array([[ 654,   76,   96,  771],
       [ 253,   62,   75,  525],
       [-968,   89,   55,  241]]) | 525

array([ 4, 33, 72, 90]) | 33

array([5, 1, 8, 6, 9]) | 6

array([13, 94, 53, 61, 88]) | 61

array([ 52,  78,  68,  75, 107, 222]) | 78

array([-26,   1,  43, -21,  11]) | 1

array([[83, 28, 53, 53, 27],
       [54, 34, 72, 23, 21]]) | 54

array([ -42, -554, -993,  957]) | -554

array([[ 31,  34,  36,  40, -42,  16,  32],
       [ 38,  35,  33,  29, -43,  41,  -3]]) | 38
---
[ -5 -14  40  -8 -15  -4] Out: -8
[ 40  19  -4  10 -19] Out: -4
[-17  36   8 -24] Out: 36
[-19 -34 -12  17  -9] Out: -12
[-38   5   1 -10 -11] Out: 1
[41 -7  5 -1 -9 10  3] Out: -9
---
(-0.63, -1.88, 0.02, -0.74, 0.61, 1.45, 0.39) value 1.45, 0.61
(83.248, -54.942, -116.608, 102.512) value 102.512, 83.248
((-0.13, 0.05, -0.21, 0.09), (-0.11, 0.11, -0.21, 0.15), (-0.06, 0.10, -0.21, 0.12)) value 0.15, 0.12
((-4.2, -13.1, 6.6, -15.7, 6.0, -11.9), (7.8, -9.7, 19.6, -16.2, 19.9, -15.5)) value 19.9, 19.6
(17.132, -4.356, 9.832, -0.490, -19.131, -17.739, -5.044) value 17.132, 9.832
(-7.2, 10.1, -13.1, 0.3) value 10.1, 0.3
(-0.031, 0.150, -0.010, -0.016, -0.144) value 0.150, -0.010
(109.5, -179.7, 20.4, 131.2, -11.5) value 131.2, 109.5
(1.52, -0.58, 1.01, -1.83, 0.95) value 1.52, 1.01
(0.09, -0.08, 0.07, 0.08, 0.19, -0.06, -0.12) value 0.19, 0.09
---
[[80, -581, -301, -112, -858], [-399, -488, 334, 731, 219]] yields 731, -858
[[-717, -594, 267, 508, -737], [-321, -406, 616, 454, -643], [-411, -454, 546, 466, -674]] yields 616, -737
[[216, 118, 170, 83, 193], [106, 134, 95, 51, 126]] yields 216, 51
[127, 83, 106, 174, 194, 49] yields 194, 49
[[3101, 7635, 4546, 9225, 1456, 2012, 5365], [7542, 3371, 7463, 2853, 7864, 3258, 4686], [5726, 6379, 5699, 6575, 5142, 5353, 5877]] yields 9225, 1456
[62, 11, 98, 40] yields 98, 11
[45, 226, 96, 52] yields 226, 45
[512, 367, -530, 159, 408] yields 512, -530
[637, 448, 484, 977, 128, 807, 380] yields 977, 128
[72, 76, 42, 13] yields 76, 13
---
[ 34  11 -37  -5 -46 -14] value 34
[-12 -27  16   7  43] value -12
[  7  35  -8 -31  27   8 -10] value 7
[ 62  96  46 188 145 193] value 62
[608  30 785 374] value 608
[ 165  512  313  122 -518] value 165
---
[[6 4 6 4 4]
 [3 2 8 4 7]] -> 2

[[534 678 146 742]
 [110 785 209 573]] -> 785

[[494 399 464 423]
 [216 842 379 434]] -> 842

[[6 4 2 4 6 5 3]
 [6 4 3 5 7 6 3]] -> 4

[[  1 -23   1 -31]
 [-16  -2 -23  34]] -> -2

[[134 103  55  38]
 [209  69  83  29]] -> 69

[[ 782 -213  935  264]
 [-160  645 -755  310]] -> 645

[[159 135 175 120 121 163 176]
 [146 178 190 198 155  58 112]] -> 178
---
[[ 27 -39  -9   2  26]
 [ -3  -2 -12 -12 -22]
 [-12  -3   7  11 -19]] → -22

[-14 -11  -7  38  32   8 -18] → -14

[[-40   5 -29 -43]
 [-36  18  12  -2]
 [-15  -3 -26  -3]] → -40

[[-22   2 -16   4]
 [  3  29 -33  34]] → -22

[[-23  11  25 -20 -10  12]
 [-36  -5  20 -11  -7  20]
 [-20  -5  26 -16  -6  10]] → -23

[[ -4  -7 -20  43  -9  17]
 [-28  -6  -7 -39  15  -7]] → -28
---
[[-8, -23, 6, -7, -26, 3, 2],
 [-9, -32, -1, -15, -33, 11, 6],
 [30, 9, 18, 5, 10, -13, -7],
 [10, -14, 0, -11, -18, 7, 0],
 [-7, 9, -11, 4, 10, 0, -2],
 [-12, 12, 4, 10, -15, -15, -3],
 [-3, -4, -5, -9, -4, 6, 4],
 [11, 25, 10, 11, 8, -18, -4],
 [13, -3, 5, -6, -21, -9, -2],
 [2, 2, -12, -13, 0, 12, 6]] | -26

[[-5, -2, -3, -41, -4, 6, -16, -7, -10, -20, -1, 10, -1, 12],
 [4, -1, -3, -37, -12, 1, -24, -3, -14, 0, -13, 10, -13, 14],
 [-3, -8, 5, -1, -18, 7, -26, 16, 1, -19, 20, 0, 4, -17],
 [4, -15, -18, 1, -4, 7, -6, -4, -30, -1, -19, 4, -25, 21],
 [-3, -6, 10, 9, 7, 0, 25, -19, 13, 20, 9, -1, 0, 2],
 [9, 10, 5, 12, 12, -12, 25, -3, -8, 19, 14, 9, -2, 23],
 [2, 7, 10, 12, 10, 7, 17, -13, 18, 20, -8, -2, 11, -7],
 [2, -13, 6, -3, -18, 4, -27, 15, 3, -21, 20, 0, 6, -11],
 [9, 10, -12, 12, 12, -8, 24, -1, -10, 18, 12, 8, 2, 23],
 [-16, 6, 7, 12, -12, -13, 2, 19, 18, -13, -12, 10, 11, -27],
 [-15, 6, 7, 11, -13, -13, 2, 19, 18, -14, -10, 10, 9, -29],
 [4, -15, -18, 1, -5, 7, -6, -4, -30, -1, -20, 4, -24, 21]] | 10

[[15, 18, 4, -4, -3, -18, -7, 7, 17, -5, 3, -2, 7, -20, -11],
 [-18, 10, 30, -22, -10, -15, -7, 26, 4, 16, 9, -15, 17, -21, -6],
 [-14, -10, 20, -28, -10, -13, 25, 5, 35, 7, -3, -9, -4, -17, -1],
 [-7, -1, 10, -17, 9, -12, -1, 26, 22, -30, -6, 1, 4, 9, -18],
 [-27, -7, 19, -38, 20, -11, 14, 19, 16, -5, 12, -4, -15, 12, -17],
 [-7, 11, 5, -15, 0, -15, 3, -13, 22, 19, 5, 14, -14, -17, 3],
 [15, 8, 0, -13, 4, -29, 5, 9, 3, 4, 13, -7, -2, 6, -21],
 [-10, 23, 28, -5, 26, 1, 1, 5, 15, -10, 2, -7, -11, -14, -10],
 [-34, 1, 5, -14, 15, -3, -8, 16, -8, -17, 6, 23, -16, -7, 6]] | 7

[[-16, -6, 7, -3, -31, -5, 10, 17, -18, 15, -10],
 [5, 4, -1, -1, 34, -3, -13, -34, -14, 2, -2],
 [17, -1, 5, -5, -7, 0, 16, 25, 4, -8, -3],
 [34, -4, -2, -1, -28, -1, -6, -8, -14, -6, 8],
 [-22, -7, -4, -5, -2, -2, -8, -13, -6, -13, 10],
 [4, 27, 1, -10, 16, 5, -1, 17, -5, -13, 3],
 [19, -4, 9, 0, 13, -3, 1, 17, -4, -21, -8]] | -18

[[4, -12, 21, -14, 40, 5, -9, -13, 2, -22, -31, 2, -16],
 [12, 15, 11, 10, -22, 21, -13, 11, -20, 2, 22, 2, -18],
 [19, 15, 21, 3, -20, 27, -18, 12, -28, -2, 16, 6, -31],
 [-7, -1, 15, 6, 23, 2, -7, -12, 12, -6, -13, -5, 3],
 [6, 3, 17, 0, 8, 13, -10, -4, -5, -8, -3, 2, -12],
 [10, 19, 20, 13, -18, 26, -16, 7, -15, 3, 20, 2, -17],
 [4, -1, 2, -3, 2, 2, -5, 1, -4, -2, -2, 1, -5],
 [18, 15, 15, 5, -22, 25, -14, 9, -23, 1, 19, 3, -23]] | -31

[[1, 1, 1, -5, -6, -7, -5, 6, -6, -6, 1, 1, -2],
 [-14, -3, -9, 18, 19, 17, 17, -17, 10, 13, -9, -9, -3],
 [-10, -2, -8, 15, 21, 12, 15, -14, 7, 15, -9, -8, -2],
 [29, 5, 15, -21, -3, -12, -26, 17, 3, -36, 17, 14, 12],
 [-15, -3, -8, 16, 17, 15, 19, -17, 7, 31, -8, -7, -2],
 [0, 0, -1, 0, 9, -2, 1, -2, 4, 4, -2, -1, -2]] | 1

[[3, -6, -3, 8, -12, 8],
 [10, -7, 20, 12, -12, 6],
 [-11, 5, 13, 6, -4, -10],
 [-2, 26, 24, 0, -29, -19],
 [-13, 22, 7, -10, -33, -17],
 [-12, 22, 17, -7, -26, -34],
 [-6, 21, 8, -11, -37, -23],
 [0, 28, 15, -29, -29, -33],
 [-7, 41, 7, -34, -35, -22],
 [-8, 21, 6, -21, -27, -19],
 [-9, 31, 3, -37, -39, -33]] | 8
